After every row comes one of two labels: whether the row has a hidden trait. Each part has its own trait and labels.
[  11   63   -4   10    7    7   23    7   19  -11   -9   16    8  -11
   -7  -68   24    4    2  -51   -7  -23  -62   22  -30    5   26   29
   39   16    0  -31  -79   28   19   33  -74   16  -10   22   23   -1
   14   15   -2    6  -10    7    3    5    0   24   37  -22   21   23
   51  -43  -27   19  -26   12   56    6 -112  -15   17   66  -19  -23
  -33  -13  -12  -33  -31   16    2   45    4   -7  -18   14   -3   -2
   -6  -23   14  -29  -14   22  -36  -18   35  -11  -24    6    0   14
    4  -11   14   -3  -34    1  -31    8  -61  -19  -52  -65  -13  -12
   18  -26  -56   44   -1   43   32] : M
[  12   65   -9   10    2    7   26    6    4  -18   -9   13   10    7
   20  -63   22    8   -1  -63   -7  -39  -47   28  -21    3   28    7
   37   18    0  -19  -83   32   13   20  -65   11  -12   32   23    3
   11   16   -2   12  -17   11    7    2   -1   25   39  -21   17   14
   28  -31    8   25  -31   19   92   21 -115  -22   10   62  -54  -21
  -29  -11  -12  -32    6   16   -2   45    8   -9  -11   24  -18   -2
   -7  -29   13  -47  -12   23  -41   -2   20   -8  -24   -1    1   27
    2  -30   15   -2  -47   -6  -29    9  -56  -14  -37  -46   -2   -4
   17  -14  -34   57   -3   47  -26] : F
[  10   49    2    9   -3    5   24   13    5  -18  -22   15   11   -7
    3  -64   24    6    5  -54  -25  -19  -62   42  -14    4   26   11
   33   25    2  -15  -66   15    6   24  -54    7   -9   24   23    3
   15   15   -4    2  -12    9   -8    1  -10   33   24   -4   15   20
    4  -25  -11   20  -11   33   88   37 -107  -11   15   44  -27  -11
  -32  -13  -46  -52   -3    9    5   45   11   -7  -12    1   -8   -8
   -7  -25   14  -17  -31   18  -32  -25   15    3    2   12    4   23
    6  -12   14   -6  -34   -5  -26    2  -56   -4  -44  -42   -2  -14
   21  -12  -68   35    4   38  -10] : F
[   6   55    0    9    2    7   27    8    5  -11  -11   18   11  -21
    3  -64   21    9   11  -52  -21  -18  -67   39  -11    6   27   14
   27   26    0  -16  -54   22    9   27  -49    3   -6   21   22    0
   13   19   -3    2  -13    6   -4    1   -1   27   14   -5   16   20
    2  -22   -3   21  -15   30   61   37 -112   -6   16   31  -51  -12
  -38  -12  -50  -52    4   11    6   57    0  -12   -9    1   -7  -10
  -13  -17   10  -23  -23   19  -33  -25   16    2    4   17    2   25
    4  -10   13   -3  -34   -3  -27    3  -66   -9  -46  -55    3  -17
   19   -9  -59   33   -3   40  -23] : F
[  10   25   -2    9    1    3   25    8    5  -23  -15   16    9   -1
   16  -64   22   12    3  -73  -24 -116  -86   33  -26   11   26    3
   31   24   -7   -6  -88   25    0   23  -59   -1   -9   23   24    8
   11   15   -4    2  -16   19    1    5   -4   35   29   -9    5   27
    4  -13   56    6   -8   31  127   39 -103  -15    3   67  -32  -15
  -33  -11  -42  -45    8    4    4   70   15   -9   -7   10  -13  -13
  -17  -25   12  -16  -25   21  -34  -30    7   -1    2    8   -3   29
    4  -43   14   -5  -36   -9  -28    4  -50   -9  -30  -37    9  -11
    5  -12  -54   47   -2   14  -20] : M
[  10   90   -7    9   14    7   25    7    5  -15  -16   17   10  -14
   -2  -66   37    5    4  -51  -27   21  -67   38  -21   -1   24   39
   42    6    0  -18  -62   27   25   30  -82    7   -9   21   23    1
   13   21   -8   -9   -7    7    2    7   -4   -9   56  -16   13   23
    6  -16   -8   20  -17   21   62   18 -112  -10   15   47   -9  -15
  -36  -12  -39  -26    2   11   10   50   -4   -9  -21   11    3   -4
  -12  -19   21  -34  -17   24  -42  -18   45    0  -31    9    1   26
    3  -19   15   -4  -33   -4  -26    6  -48  -11  -36  -62   -6  -29
   27  -18  -49   50  -12   41  -25] : M
[   7   31    1    9   -9    8   27    2    7   -9   12   26   12  -18
   20  -67   22   14    2  -51   20  -84  -57   44  -24   11   26    7
   42   31   -2  -16  -35   30   17   31  -54    8   -6   20   21   -2
    7   17   -1   13  -15   -2    2   20  -18   41   31   -8   16   24
   29  -43   -2   17  -11   21   74   40 -127    6   27   40  -54  -14
  -35  -14  -46  -47  -13    9    6   51  -17  -12    4    2  -11   -3
  -14  -19    5  -48  -18   19   -6  -19   16   -2   12    6    2   24
    2  -13    9    8  -31   -2  -27    6  -69  -19  -54  -46   13  -18
   18  -10  -52   38  -44   42  -26] : M
[  10   57   -2   11    4    5   25    4    6  -15  -16   16    6  -13
    2  -61   18    8   -4  -50  -16  -43  -62   32  -39    5   24   28
   54   17   -2  -23  -43   25    6   33  -71    8  -13   23   22    1
   18   18    3  -15  -17    8    5   19   -5   31   37  -10   15   24
    7  -26   -1    0  -39   -1  110   27 -106  -22   14  122  -35  -16
  -40  -12  -39  -43  -29   11    4   48    2   -7  -11   21  -12   -6
  -11  -14   24  -10  -17   28  -33  -17   28   -8   -7    8    3   28
    5  -20   15   -2  -34   -3  -25    6  -41  -20  -52  -41    0  -13
   -5  -30  -53   45   11   22   -4] : F
[   9   60   -4   10    1    7   26    9    6  -15  -11   15   10   -9
    9  -69   18    7    5  -50  -15  -38  -65   35   -9    4   29   10
   33   22    2  -14  -74   27    9   24  -63    8   -8   24   24    2
   11   17   -3   10  -13    8    0   -2   -2   27   21  -12   17   20
   14  -27    2   25  -23   29   73   38 -113  -16   13   38  -57  -16
  -37  -11  -36  -44    8   13    2   48   10   -9  -11   14  -11   -7
  -10  -24    8  -31  -19   19  -35  -15   12   -2  -10    8    0   24
    4  -21   18   -5  -37   -5  -26    5  -66   -9  -39  -46    0  -11
   17  -11  -52   48    0   40  -22] : F
[   5   45   -1    9   -2    6   23    9    5  -12   -1   15   11  -21
  -10  -56    6    7   13  -48   -8  -15  -76   44  -11    6   27    9
   28   25    1  -14  -77   26   -6   16  -41    4   -4   19   23    5
   20   19   -2    2  -11    5    0   -1    3   38   10   -6   20   12
    5  -28    1   18  -10   32   51   43 -103  -19   12   47  -54  -14
  -33   -9  -57  -59   -3   13    0   45    1   -3   -5    1   -5  -12
   -7  -23    4  -20  -39   18  -37  -33   20   -1  -10   17    4   17
   11   -9   12   -1  -27   -6  -27    0  -66   -9  -50  -48   -1  -14
   18  -10  -77   33   17   27  -16] : F
